Where the symbols take the points:
σ: sega->nufu, zari->nuki, maro->tupo, kifa->leve, teku->zume, nedi->pove, nimo->dazu, vapu->semo, fupi->zite, pabo->lapa, nuki->misi, kovo->sanu, pefi->nalo, pina->fove, dige->muge, duzi->sepu, siko->gufe, fani->nedi, rozi->bevo, vuro->zero, zero->piba, nida->tugi, neve->lige, fize->kovo, zogu->fifu, budi->neve, kodu->mude, gopu->nira, rede->zori, semo->dige, mini->desa, somo->nobi, bapi->bebe, zufa->seva, fave->pina, tene->rasu, meri->neke, muno->teni, kago->loze, megi->bigu, guza->deza, veke->kefu, fasa->rozi, zeti->robu, nove->teku, viti->fizi, pere->nimi, rota->veke, mori->vola, zopa->vuri, memi->devu, rasu->moma, luni->zifo, piba->pefi, nalo->muno, bebe->favu, vino->fupi, ludu->kuzu, pita->siko, teni->page, robu->tafa, nezo->buno, vemo->vate, nobi->daka, lato->lori, nobu->lato, zuka->poza, bazi->same, pupo->viti, dazu->zufa, fifu->tobo, dodo->rafa, tupo->kifa, leve->dodo, neke->kodu, rafa->pere, rufe->fene, pafa->napo, pize->meso, napo->giti, giti->nimo, sanu->vapu, gomu->levo, luta->gomu, bugi->zopa, page->ludu, desa->fegu, zume->somo, soke->move, bore->tene, dame->zena, vate->disi, veno->puga, vuri->nida, kazo->pita, sira->luni, nimi->vuro, seva->liru, tifa->vino, vuli->gufi, kuzu->mini, gufe->pabo, fizi->fave, deza->pafa, zori->soke, neti->fani, levo->zogu, mude->kago, zena->bazi, zeko->bobo, loze->luta, moma->leku, vime->gopu, bobo->pize, tugi->kegu, kefu->mori, lige->fasa, puga->budi, same->vomu, fene->meri, zite->maro, sala->kepe, tera->zari, nola->dame, bevo->neti, devu->zuka, liru->bona, lori->sira, buno->megi, bona->rufe, move->vope, sepu->vime, nedo->bore, nira->tifa, deka->nola, daka->sega, nufu->rota, bigu->nove, misi->zeti, favu->deka, disi->nedo, kepe->pupo, meso->bugi, pove->memi, vola->rede, gufi->zeko, pazi->bapi, leku->duzi, tobo->nobu, vope->veno, tafa->kazo, zifo->pazi, muge->nezo, lapa->vemo, fove->fize, kegu->guza, vomu->sala, fegu->vuli, poza->tera
δ: sega->rede, zari->pita, maro->nimi, kifa->zero, teku->rota, nedi->zari, nimo->fene, vapu->bigu, fupi->rafa, pabo->tene, nuki->siko, kovo->buno, pefi->mini, pina->dige, dige->teku, duzi->fupi, siko->nedo, fani->tera, rozi->devu, vuro->page, zero->ludu, nida->giti, neve->nedi, fize->nezo, zogu->luni, budi->fani, kodu->zogu, gopu->tupo, rede->budi, semo->nove, mini->pize, somo->kefu, bapi->bazi, zufa->neke, fave->semo, tene->gopu, meri->gomu, muno->fegu, kago->tobo, megi->daka, guza->zufa, veke->move, fasa->memi, zeti->pabo, nove->nufu, viti->sanu, pere->muno, rota->soke, mori->veno, zopa->pafa, memi->misi, rasu->nira, luni->nola, piba->kuzu, nalo->desa, bebe->same, vino->dodo, ludu->zeko, pita->disi, teni->vuli, robu->lapa, nezo->somo, vemo->moma, nobi->mori, lato->bebe, nobu->bapi, zuka->robu, bazi->fizi, pupo->kovo, dazu->meri, fifu->zifo, dodo->pefi, tupo->vuro, leve->piba, neke->levo, rafa->nalo, rufe->loze, pafa->liru, pize->kegu, napo->bona, giti->rufe, sanu->megi, gomu->lori, luta->lato, bugi->deza, page->gufi, desa->meso, zume->veke, soke->lige, bore->vime, dame->pupo, vate->leku, veno->bevo, vuri->napo, kazo->vate, sira->deka, nimi->teni, seva->kodu, tifa->leve, vuli->zopa, kuzu->bobo, gufe->bore, fizi->vapu, deza->seva, zori->neve, neti->poza, levo->sira, mude->fifu, zena->viti, zeko->nida, loze->nobu, moma->tifa, vime->maro, bobo->tugi, tugi->nimo, kefu->vope, lige->pove, puga->neti, same->fave, fene->luta, zite->pere, sala->fove, tera->kazo, nola->kepe, bevo->zuka, devu->zeti, liru->mude, lori->favu, buno->nobi, bona->kago, move->fasa, sepu->zite, nedo->sepu, nira->kifa, deka->sala, daka->vola, nufu->zori, bigu->sega, misi->gufe, favu->vomu, disi->duzi, kepe->fize, meso->guza, pove->nuki, vola->puga, gufi->vuri, pazi->zena, leku->vino, tobo->pazi, vope->rozi, tafa->vemo, zifo->dame, muge->zume, lapa->rasu, fove->muge, kegu->dazu, vomu->pina, fegu->bugi, poza->tafa
φ: sega->mori, zari->tafa, maro->rafa, kifa->nimi, teku->sega, nedi->poza, nimo->bona, vapu->buno, fupi->leve, pabo->nedo, nuki->kazo, kovo->muge, pefi->ludu, pina->vapu, dige->bigu, duzi->tifa, siko->vate, fani->zuka, rozi->pove, vuro->muno, zero->teni, nida->pafa, neve->neti, fize->dige, zogu->lori, budi->bevo, kodu->gomu, gopu->zite, rede->veno, semo->megi, mini->zeko, somo->rota, bapi->dame, zufa->fene, fave->sanu, tene->sepu, meri->loze, muno->mini, kago->zogu, megi->somo, guza->nimo, veke->zori, fasa->nedi, zeti->siko, nove->daka, viti->fize, pere->pefi, rota->rede, mori->move, zopa->guza, memi->zari, rasu->vime, luni->favu, piba->page, nalo->kuzu, bebe->zena, vino->kifa, ludu->vuli, pita->vemo, teni->desa, robu->gufe, nezo->teku, vemo->tene, nobi->veke, lato->pazi, nobu->zifo, zuka->misi, bazi->pupo, pupo->fove, dazu->rufe, fifu->sira, dodo->zero, tupo->pere, leve->vuro, neke->luta, rafa->piba, rufe->mude, pafa->zufa, pize->nida, napo->seva, giti->liru, sanu->nezo, gomu->nobu, luta->tobo, bugi->kegu, page->fegu, desa->bobo, zume->nufu, soke->budi, bore->duzi, dame->sala, vate->rasu, veno->fasa, vuri->deza, kazo->lapa, sira->bebe, nimi->nalo, seva->meri, tifa->tupo, vuli->meso, kuzu->gufi, gufe->disi, fizi->kovo, deza->dazu, zori->puga, neti->devu, levo->lato, mude->levo, zena->kepe, zeko->zopa, loze->fifu, moma->gopu, vime->fupi, bobo->vuri, tugi->napo, kefu->soke, lige->fani, puga->rozi, same->viti, fene->kago, zite->dodo, sala->fave, tera->robu, nola->vomu, bevo->memi, devu->nuki, liru->neke, lori->bapi, buno->zume, bona->kodu, move->neve, sepu->vino, nedo->leku, nira->maro, deka->same, daka->kefu, nufu->vola, bigu->nobi, misi->pita, favu->bazi, disi->moma, kepe->pina, meso->tugi, pove->tera, vola->vope, gufi->bugi, pazi->nola, leku->nira, tobo->luni, vope->lige, tafa->pabo, zifo->deka, muge->nove, lapa->bore, fove->semo, kegu->giti, vomu->fizi, fegu->pize, poza->zeti
ε: sega->daka, zari->tera, maro->zite, kifa->tupo, teku->nove, nedi->fani, nimo->giti, vapu->sanu, fupi->vino, pabo->gufe, nuki->zari, kovo->fize, pefi->piba, pina->fave, dige->semo, duzi->leku, siko->pita, fani->neti, rozi->fasa, vuro->nimi, zero->vuro, nida->vuri, neve->budi, fize->fove, zogu->levo, budi->puga, kodu->neke, gopu->vime, rede->vola, semo->vapu, mini->kuzu, somo->zume, bapi->pazi, zufa->dazu, fave->fizi, tene->bore, meri->fene, muno->nalo, kago->mude, megi->buno, guza->kegu, veke->rota, fasa->lige, zeti->misi, nove->bigu, viti->pupo, pere->rafa, rota->nufu, mori->kefu, zopa->bugi, memi->pove, rasu->tene, luni->sira, piba->zero, nalo->pefi, bebe->bapi, vino->tifa, ludu->page, pita->kazo, teni->muno, robu->zeti, nezo->muge, vemo->lapa, nobi->somo, lato->nobu, nobu->tobo, zuka->devu, bazi->zena, pupo->kepe, dazu->nimo, fifu->zogu, dodo->leve, tupo->maro, leve->kifa, neke->meri, rafa->dodo, rufe->bona, pafa->deza, pize->bobo, napo->pafa, giti->napo, sanu->kovo, gomu->luta, luta->loze, bugi->meso, page->teni, desa->mini, zume->teku, soke->zori, bore->nedo, dame->nola, vate->vemo, veno->vope, vuri->zopa, kazo->tafa, sira->lori, nimi->pere, seva->zufa, tifa->nira, vuli->fegu, kuzu->ludu, gufe->siko, fizi->viti, deza->guza, zori->rede, neti->bevo, levo->gomu, mude->kodu, zena->dame, zeko->gufi, loze->kago, moma->rasu, vime->sepu, bobo->zeko, tugi->nida, kefu->veke, lige->neve, puga->veno, same->bazi, fene->rufe, zite->fupi, sala->vomu, tera->poza, nola->deka, bevo->rozi, devu->memi, liru->seva, lori->lato, buno->nezo, bona->liru, move->soke, sepu->duzi, nedo->disi, nira->gopu, deka->favu, daka->nobi, nufu->sega, bigu->megi, misi->nuki, favu->bebe, disi->vate, kepe->sala, meso->pize, pove->nedi, vola->mori, gufi->vuli, pazi->zifo, leku->moma, tobo->fifu, vope->move, tafa->robu, zifo->luni, muge->dige, lapa->pabo, fove->pina, kegu->tugi, vomu->same, fegu->desa, poza->zuka

The rows follow the links: the fewer symbols apart two points are, the more alike their rows tend to be.

Each row is also shifted at random along 8 hidden directions that mean nothing.

Each row, then its point:
[  36   22  -20   46   -5   -9    9   15   48    0   49  -16  -20   31  -16  -12   29  -12  -28    0  -44   12   33   20    5   23  -19   -7   22   22   -3   -6    5  -26  -16   52   -2  -15    8   21   29   14  -20   -8  -21   -9    7   23   10  -22  -30   18  -21   26  -11  -11   16   49  -14]; point kovo
[ -56   49   31  -10  -19  -15    2   13  -26  -18  -28  -31  -31   50  -28   -2   32   27   -5  -18   -8   -7   30   -9   -4  -14   -8   -4  -21    2   -4    6  -10   -3   11   -9  -38   -4   -2   11  -53    8   54  -27  -21  -45   -6    3    1   28    5    9  -81   37  -31   -1    3   -7   38]; point zite
[  32   36   38   20  -28   -5   16   21  -19  -12   -5  -79  -23   12  -44   13   65   16   -6  -39  -23  -17   38    6    5   -8  -23    3   12   24  -20  -17   -3   -9  -24   -8  -38  -18  -57   15  -66  -20   73  -60  -19  -44  -22  -19    6   37   11  -18 -104   59  -13  -13   -6   21   36]; point rasu
[ -36   32  -56   10   21   74  -15  -33   -1   37  -75   14   67  -55   25  -32  -69   21    6   12   49   15   19    8  -12   24    8   22    4  -40    0   12   24   52   18  -16   32   54 -101  -25   65   33  -38  -58   71   27   -3   22   -9  -19   77  -73   39    8   17   46   -6  -15   21]; point gufi
[ -14  -52   15    2  -39  -35   22    9  -18   -3  -16   -6   -9  -87   -7   50   39  -14   -8   -5   24   -5   -2  -14   31  -33   -2  -32   25  -10   12    2  -19    4  -39  -23  -50  -10   22  -27  -20  -93   26  -38  -50   -1    7   -5   15   -4    0  -33    4  -11   40  -36  -35  -24  -41]; point nezo
[  53    9  -31  -11   17   19    5  -21   -6   10   12   10  -20  -10   22  -29   -1    9   -2   -4   -5    8    8  -13   -9    3   -4   22  -13   -5   -4  -23   27   11   21   33   54   17  -27   -7   45   23  -18  -25    6   -1   -2   -5  -22   16   20    8   22  -17  -20   10   16    8   25]; point muno
[   4  -15    5  -59    5   -3   -1  -20  -36    3   10   23   -6  -23   16   -5   -1    4   10   -1   34    2  -28  -18   -4  -15   19   13  -26  -16    7  -16   10   30   24  -31   30   14   10  -26  -19  -31    2  -13  -12   -4   -8  -17  -17   14    9    3   15  -23   -9    9   -7  -35   16]; point nimi
[ -92  -49   -4   23  -15    7  -18   22   14   17   -7   14   59  -17   -4   41  -47  -22  -10   18    7    9  -40   33    2   -3   20  -24  -18    9  -13   23  -58  -32  -35  -39  -40  -19   31    6   38   -8  -19   53   51   40   -7   -5   27  -44  -23   -6   11    9   40   -2  -11    9  -42]; point daka
[   1    0   -3    4   13   26    1  -19  -21   -9  -13  -29  -13  -50   20    3   -2    7    2    7  -20   -4   -9  -11  -21   -3   -1   21  -21    9  -14   -3    5  -10   21    4   21   19  -56  -10   30    2   -6  -34   36   11   -1  -18  -18   34   42    2   -1   -9   14    5    4   22   23]; point zero
[ -92   12  -37  -32  -22  -18  -12  -16    9   17   56   41  -19   91  -17  -30    7   11  -13   -4  -22   12  -13   15    8    4    8  -27  -58  -34  -11   -9  -21   -5  -13   -3   19   -6   84    7    1   12  -46   46    7  -27  -32   13  -11  -24  -45   42  -22   21  -25    9   11    1    9]; point nalo
[  18   14    6   23   12   24   22   18  -20  -15  -26  -38  -37  -13   10    7   17    3   -4  -17  -38  -12   13  -22  -12  -13  -34   19    9   35  -25   -7   18  -33    2   48    1  -19  -63    7   14   46   31   -9   29  -13    8  -17   10   43   34    9  -17   -5   -8   -5   16   35   23]; point siko
[  42  -30  -11   10   36   13  -26   -8   16   13    6   13   30   11   15  -15  -43   13    1    0    3   17    4   25  -34   26    8    1    6   26   21   -5   -3   -2   19   23    9   23    4    9   41   24    5   43   23   42    8   -6  -15  -12   -1   19   37  -31  -17   -9   -4   -8   -5]; point deza
[ -40   16  -63  -31    4   13    8  -13   -9   38  -33   49   11   -2   -4  -17  -37    6   -6  -18   44   36   26   -4   -1  -17    1  -24  -29  -35   -1  -19    0   36   -8    8   32   15    4  -19   92   22   21  -34   13  -19  -15   15  -13  -30   14  -32    5    5  -32   17   15  -31    6]; point piba
[  76  -13   36    7   32   38  -26  -27  -16  -14  -10  -38   23  -51   34  -15  -10   26   17   20   -2  -26  -23    1  -33   26   10   54   24   21   16    8   30   13   52  -17   11   41  -79  -10  -55  -13  -25  -12   23   44   19  -21  -17   40   54   -1   37  -31   26    7  -27    4   26]; point zopa
[ -66   19   11   30   -3   19  -14  -13   11  -20   22  -59   17  -25  -18    9   17   13  -15   13  -51   12  -18   53  -43   13    1   -1  -17   28   -8   26   -8  -17   10  -24  -29   17  -45   19  -21  -42  -15  -46   45   -2   -6  -11  -18    8   14    4  -61   47   31    0  -28   43   10]; point giti
[  44   -2   15  -54   22  -23   14  -13  -46   -8  -53   27  -35   21    8    3   -4    6   31  -31   33   -2   13  -57    1  -31  -13  -12   -1  -19   17  -18   12   22   13   18   23    6   13  -21   -2   35   80   19  -29  -21   10  -25  -19   33   24    5   17  -45  -40  -10   17  -61   17]; point vuro
[  17   22    5    4   26   20   -3  -19  -10  -33    6  -13  -33  -23   36  -36   16   26    3   15  -26   -5   -5   -4  -29    8   -2   46    8   20   11   19   57    8   64   31   20   28  -43   12  -31    2  -44  -30    2    2   25    5  -22   44   29   29   23  -30   -1    2  -12    9   35]; point kegu
[ -84    8  -57   33   -1   31    6   15   25   26  -26   33   -3  -11   32  -24  -50   -5  -22   23   11    3   29  -15   27   16    9    3  -13  -20  -17    7  -12   -9  -10   34   13   -3   10   -8  104   57  -63   19   33   27   -9   51   32  -24   -4  -13   46  -20   -2   26   33   21  -11]; point bevo
[ 106    0   26   55    4   -5   -5   36   38   11   22  -50   -1   50  -23   12    2  -10  -11  -12  -38  -18   44    9   -1   27  -16   -2   19   46  -15  -35  -42  -54  -29   33  -18  -27   -1   22   36   53   52   44   -5   17  -10   -5   21   -2  -29   12  -34   19  -27  -13   35   55   -7]; point lige
[ -11  -18  -11  -39    8    8   27    3  -42    7  -38   31  -17  -30   20    1   -6   -6   17  -22   39   -4  -11  -42   22  -29   -8    2    5  -18   -7  -10   26   28  -10    7   23  -10  -13  -24   -2    8   20    6    2  -14   -6  -11   10   20   22  -19   34  -38   -7    3   -2  -45    4]; point pabo
[ -19   28  -44   15   -1   28  -20  -19   28    2   33   32   21  -22   26  -38  -19    7  -15   50   -2   14  -20   31  -15   17   26   43  -17  -10    3   26   32   11   53   -5   30   26   -9   13   28   -8 -115  -47   12   14   19   37  -11  -28   -2    7   37   10   16   30   -2   25   10]; point sira
[ -23   50   30   47   -3   14  -11   24    1  -11  -30  -60  -11   77  -22   -9    9   27  -13  -15  -39  -13   47   10  -13   23  -15    9   -7   30  -14    9  -24  -35    5   19  -39   -4  -42   33  -20   64   43    6   22  -12   -6    0   12   27   10   17  -78   41  -29    1   20   33   45]; point nira
[  53  -40    1  -16   17    5  -14  -27  -24   22  -67   16   28  -13   14    5  -38   17   32  -24   48  -11   12  -30    7    4   -3  -20   22  -34   22  -16  -12   30  -15   -8   10   32  -13  -34   12   19   45   40    8   33   -2  -20  -15    9   42  -34   56  -44    4   -9   -9  -56   -3]; point vuli
[ -20  -16  -20    7    0    8   12   19   -5   20  -18    8   -2   25   -7    4  -13   -2   -6  -29   -2    5   16   -5   11   -6  -19  -22   -3    7  -19  -16  -16  -15  -40   27   -3  -22    1    3   41   41   32   37   28   -3  -19   -8   16   -3   -4   -2   -6    0  -17   -6   12   -1   -2]; point lapa
[  12    4   -9    0  -12  -39   28   10    8   -3  -13   22  -33   16  -11    5   28  -14   -3  -19    8    8   36  -26   30  -12  -22  -34   33  -18   16   -4    9    9  -29   37  -11  -16   40   -6    3   -2   28    1  -57  -26   13   19    9  -12  -16   -8    6  -10  -11  -21    6  -24  -24]; point sanu
[   4  -70   64   10    0    8  -37    3  -22    3  -15  -51   40  -25    9   36  -24    9   11    4   10  -32  -27    5   -6   23   26    8   -7   23    3   -3  -64  -22  -10  -59  -41   14  -16  -14  -43  -25   30   57   33   65  -19  -43    8   27   11    5   -2  -23   32  -16  -23   -6   -1]; point vino
[ -75   -5  -43   16  -12   34  -11   10    4   47  -36   12   51   -5   -3  -11  -49    9  -17   -8   46   18   26   20   21   20   18  -10  -15  -17  -12   -3  -31   23  -31  -20   -9   11  -21   -5   63   16   -9   -7   44   24  -36   21   20  -32    5  -40   -7   20   -3   21    1  -14    5]; point duzi
[-109    6  -36   11  -10   24  -12  -28    2    4    4    1   -5   13   11  -17  -13   12   -6   13  -36   -3  -18    5    2   14    4   -9  -42  -31  -19   17  -19  -17   -7   -2   16   16    3   -1   25   19  -72   21   62    8  -23    4  -11    4   12   13    6    8   26   15    1   22   11]; point page
[  12   79  -16  -23   25    3    4    0   39    2   23   28   23   86  -30  -33  -15  -17   12    2   -2   20    8   22  -17   12   -9   -4   11  -10    5    5   39   27   11    6   31   -8    7   16  -11   46    2   -4   -3  -48    7   26   -3  -45  -20   -9  -26   51  -38   38   24    4   -2]; point kepe
[ -14   35    1    6   -9  -25    3  -14    6   -8  -29  -12    4   52  -37   11   16   -4    9  -22   -9   19   26    3    7    4  -16  -38    6  -25   10   15  -13   10  -23    1  -10    9   -6   12   -6   12   42  -17  -10  -31    0   -9  -17   -8    5  -15  -49   40   -2   -9    7  -20    2]; point mude
[  58   26  -12  -26   14    2   -6  -20   17   13   43    1   44    9  -23  -13    4  -12   -2   -5   21   39   -6   38  -19   17   11    7    6    0   13  -11   25   45   13  -24   37   19  -34    4   -4  -33    8  -64  -10  -18   -3  -10  -25  -33   -4  -17  -34   44  -15   15   -7  -12    9]; point rufe
[  15   35   -2   -5    0   -1   23   22    1  -12    6    5   -9    1  -10    2    9  -20    3    0   -1    8   -4   -1    3  -22   -4   16    1   11  -18    4   26    3    6    4   12  -28  -12   19    3   11    6  -35   -8  -34    4    5    9   -1  -15   -5  -21   21  -13   14   19   10    4]; point mori
[ -75   26   -8   23    8   35    7   18   -5   -6  -77   10   34  -35   16   18  -44  -13    0   20   22   10   -4   -7   -3  -10   -3   13   13   -2   -6   47    9    3   13   -2  -18    2  -59   -1   36   36   -7  -25   42    8   31   14   23  -14   42  -36   16    5   26   20    3   -7   -4]; point zume
[-108  -18   44   -5  -29    3    3   -1  -35  -28    7  -51  -19   -4   -4   26   37    2   10    0  -39  -42  -51   -8   18   -4   -2    0  -22   -3  -30   23  -23  -27  -28  -49  -31  -20  -13   -1 -103  -34  -21   33   42   -5  -33  -32   13   46    6   13  -39   15   53   -4  -26   15    9]; point vate
[ -38   -7  -26   60   -5   12   27   20    2  -37   -2   -7  -64  -76   49    4   23   -9  -26   32  -53    1   -5  -17    4  -18  -11   36    1   33  -22   35   28  -51   30   72   -2  -15  -28   24   60   11  -78  -33   12   15   35   20   13   37   10   34   41  -39   32  -17    9   52   -1]; point somo
[  69   -8   48  -26    8  -33  -25  -22   -8  -26    8   17    1   61    8   -4    8    0   34   10    8  -23  -29  -23    9   15   13   17   17  -21   33   18    8   11   32  -20   15   17   31    1  -93    6  -15   58  -40    8   25  -20  -16   14   -7   32   34  -28    7   -7   -4  -39    7]; point fifu
[   2  -28   35   17   14  -14   -7  -12  -11  -41  -46   -7  -17  -28   25   27  -12    5   30   19  -25  -27  -24  -25  -15  -16   -4   -5   12    2   12   34   -6  -31   19    6  -21    9   16    5  -15   11    2   49   11   29   33  -16  -15   35   20   17   51  -51   38  -19   -7   -4  -17]; point bapi
[  89  -22   26  -78    1  -11  -12   14  -14   40   10   52   88  -23  -17   15  -24  -25   13   -2  116   15  -35   14    8  -16   32   14   29  -11   34  -22   18   75    9  -87    4   -3    8  -35  -63  -70   45  -30  -57   -6   12   -9   17  -62  -12  -51   15   12  -14   17  -28  -75  -22]; point teku
[ -65   32    5    0    4   18    1   19   -7  -10  -15    5  -28   33   17  -18   -9    8  -11   16  -16  -20    3  -23   -5   -2   -9   21  -14    7  -11   11    9  -22   25   21   -8  -12    1   -5  -13   54  -20   27   14  -13   15   23   27    8   14   22    0   -4  -16   19   18   22   17]; point poza
[ -46   24   49   46  -29    0  -20   20    4  -21   34  -84  -20   67  -28    0   46   25  -20   -5  -70  -29   11   27   -5   29   -5   12  -22   35  -24    7  -40  -53   -7  -11  -50  -14  -14   38  -77    6   -2   19   17   -7  -25  -11   13   35  -18   44  -97   52    3  -11   -2   57   37]; point vime
[ -43   -6   -2    3  -21  -25  -16  -23    8   -9   16   12    4   33   -4    0   12   -3    3   13   -9    2  -19    6   19   15   14  -16  -10  -34   12   25  -18    1   -6  -18   -1   15   38    7  -28  -21  -49   21   -7    5   -1    1  -12  -10  -17   17    5    6   27   -8   -8  -13   -7]; point gomu

Where do the symbols, taken in turn from left to right, take each start?
Answers are names.
[ -77   54   31  -34   -4   13   -3   18  -21   -8  -10   -5    1   64  -20   -6    5    8   -1    1   -6  -20  -18   -7  -17  -11  -13   11  -19    2  -11   10    9   -5   16  -28  -21  -20   -7   -4  -80   31   21   14   13  -46    5    4   22   -1   12    7  -55   43  -20   28    3    8   25]
ε φ φ ε φ ε δ δ -> fupi
[  34    8  -11   43    3   11  -14   -7   20    1  -32   -8   26  -27    1    7  -21    8   -1   14   -4    8   19   17  -18    5   -1    2   12    2   11   13   -8  -10   14    7  -12   20  -29   10   49   11   -4  -30    9   23   24    7  -11  -12   23  -18   14    7   15   -5    0   13   -4]
σ φ ε σ φ δ σ δ φ -> buno
[  14   58  -10    4    6   15    5   -5    0   -4  -13  -24    1  -15  -24  -19   21   28  -12  -13   -1   26   38   30  -38   -9  -14    6    9   17    9   -2   37   27   27   11  -13   20  -54   11   -4  -19   38  -97  -12  -39   10   14  -23    1   27  -23  -57   43  -27    5  -13    6   28]
δ ε σ φ φ ε -> mude
[ -13   -8  -30    9  -12  -16    7  -17   -7    5  -17   10  -45   25   -1  -10   17   22    0  -27  -19   -2   33  -22   14   -7  -22  -35   -9  -25   -2  -16  -12  -11  -25   42    5    5   33    0   34   24    6   25   -6  -10  -13    2  -17   17    2   12   10  -19  -12  -23    8   -8    6]
ε φ δ δ σ ε -> napo
[-103   44   -8   19   22   26   13  -13    0  -33  -81   -5    5  -30    9   12  -38   -5   25   24  -22   -1  -10  -12  -21  -15  -14  -16    4  -19  -10   56   17   -5   10    2  -10    9  -38    4   26   40   -8  -10   62   -4   22   12   -8   11   46  -34   15    3   38   24    5    8  -13]
φ δ φ σ σ σ φ -> zume
[ -17   -8   24  -23    9  -11  -23  -11   -2    3    5   -6   38   27  -27    9  -10   11    9  -11   11   13  -16   33  -28    5    6  -26   -4    7   20    2  -17   15   -4  -38  -24   13   16    1  -44  -28   43   19    8   -2   -5  -19  -17  -16   -5    0  -30   19   -5   -6  -26  -25   -7]
δ φ δ φ σ -> sira
[  96  -32  -14  -24   12   -7  -10  -28    7   21   23   26   44  -28    9   -2  -12  -19   11    1   47   23  -15    8   11   19   23    7   17  -20   27  -13   10   48    5  -24   45   29  -11  -18   17  -40  -15  -26  -23   26    1  -14  -23  -26    0  -20   41  -15    9   -1  -10  -39   -9]
δ φ δ δ σ ε σ -> pupo
[ -32    5  -14   -9   18   28  -15   16   21   15   18   41   56   34   12   -9  -63  -29    8   27   19   11  -45   21   -2   14   24   23  -16    2  -14   20    3    3   12  -25   29  -16    5   15   22   44  -53   48   51   21   -1    6   20  -40  -25    5   29    6    2   38   19    1   -9]
δ δ ε σ φ δ σ -> misi
[  23   54   71  -10   14   -8    8    6  -47  -55  -41  -55  -63   36    5   -5   43   27   19  -10  -27  -32   16  -45  -18  -12  -18   41    1   22    2   16   30  -12   55   16  -12    5  -53   10  -95   36   57  -19  -23  -36   23  -20   -8   82   39   30  -50   -8  -25   -3   14   -2   62]
δ φ φ σ σ φ φ -> vuri
[ 122   26    9  -16   45    9   -4   -8   10  -10    0   21   16   -4   12  -17  -24   -4   25   16   15    6   -7    0  -35   -3    2   34   27   16   20   -2   52   21   54   11   37   10  -23    6    2   24   10  -15  -14    1   36    0  -18   -5   13   -3   39  -18  -22   18   10   -6    3]
σ δ σ σ σ σ δ -> semo
[  23  -19   -5   -2   25  -28   -2  -25   11  -32   47   22  -47   54   31  -24   13  -11   11    7  -43    7  -21  -16    6   24    1    9   -2    2   13   16   22  -14   23   56   49   10   38   23   -4   31  -57   63   -8   15   13  -11  -24   25  -28   73   47  -52   -2  -20   17   -7    5]
δ φ ε σ φ ε φ ε -> bapi
[ -26  -20   -2    4   25   24  -12   -4   12   21  -67   23   76  -15   18   15  -73  -27   18   14   54    2   -9  -12   14   27   10  -12   36  -26   18   28  -13   28  -19  -24   -2   17  -32  -30   25   33    0   43   39   46   13    3   23  -41   33  -52   59  -19   33   19   -2  -38  -33]
ε δ ε ε ε φ ε δ δ δ -> budi
[  30   56    8    0  -14  -36    5   11   24  -13   24   -2  -14   62  -57   -1   37   11   -5  -11  -27   12   27   33  -27  -25  -19  -28   -1   10    8   -7    7  -14    2    7  -31  -21   51   32  -27   -8   53  -28  -48  -61   12   14  -16  -24  -35    9  -70   58  -41   -9    4   18   -4]
δ σ σ σ σ φ -> fize
[  19   -7    5   55   -3   -6   27   29    2    5  -90  -35  -24  -26   -8   39  -11   -6    4  -28   -4  -15   71  -39   22  -14  -31  -41   26    7  -13  -13  -43  -35  -53   43  -40  -19  -17   -7   85   52   92   11    1   12   -2    3   23   18   22  -41   -6  -16   -3  -21   28   12  -21]
δ σ φ ε σ ε -> zari
[   1  -43   -9   28  -30   -5   25   15  -14    4   12  -39  -34  -55   -9   25   44    3  -19  -28  -24   -6   16    0   22  -18  -16  -19   -3   20  -28  -27  -24  -26  -52   17  -23  -22   -9    1   25  -42   21  -21    1    2  -32  -19    8   28   -7   -5  -26    1   14  -33  -11   24   -5]
δ σ φ φ ε φ ε -> rafa
[  39  -52  -31   21    5    4    9  -17  -18    3  -30    5  -30 -105   37   -4    4   27   -7   -6   12    6   27  -14   -3  -14   -4   -1   18    5   16  -13   15    7    7   42    0   32  -13  -15   60  -36   -3  -35  -14   34   10    4  -21   28   30  -10   63  -66   12  -32  -23  -15   -5]
ε δ δ σ δ δ -> tobo
[ -10   19   35  -29    0   13    6    3  -34   -3  -35  -21   15   23  -12    4    4    2   25  -23   25  -20   -8  -20   15   -2   -5   11    8  -11  -11    4   11   27  -10  -36   -1   -5  -49   -9  -77   11   38    3   15  -22  -17  -20   11   23   25  -25  -33   19    0   15   -4  -29   26]
σ σ φ δ σ φ ε -> dodo
[ -83   -5   29  -23   -6  -20  -37  -28   16  -11   54    0   41   90  -22    1   -5  -13   15   14  -25    0  -63   31    2   38   24  -20  -28  -23   10   36  -33    1   -9  -60    3   10   46   13  -84  -14  -48   76   30    5  -19  -25  -12  -21  -37   38  -27   31   32    9  -15  -13   -8]
φ δ ε σ σ ε -> nobu
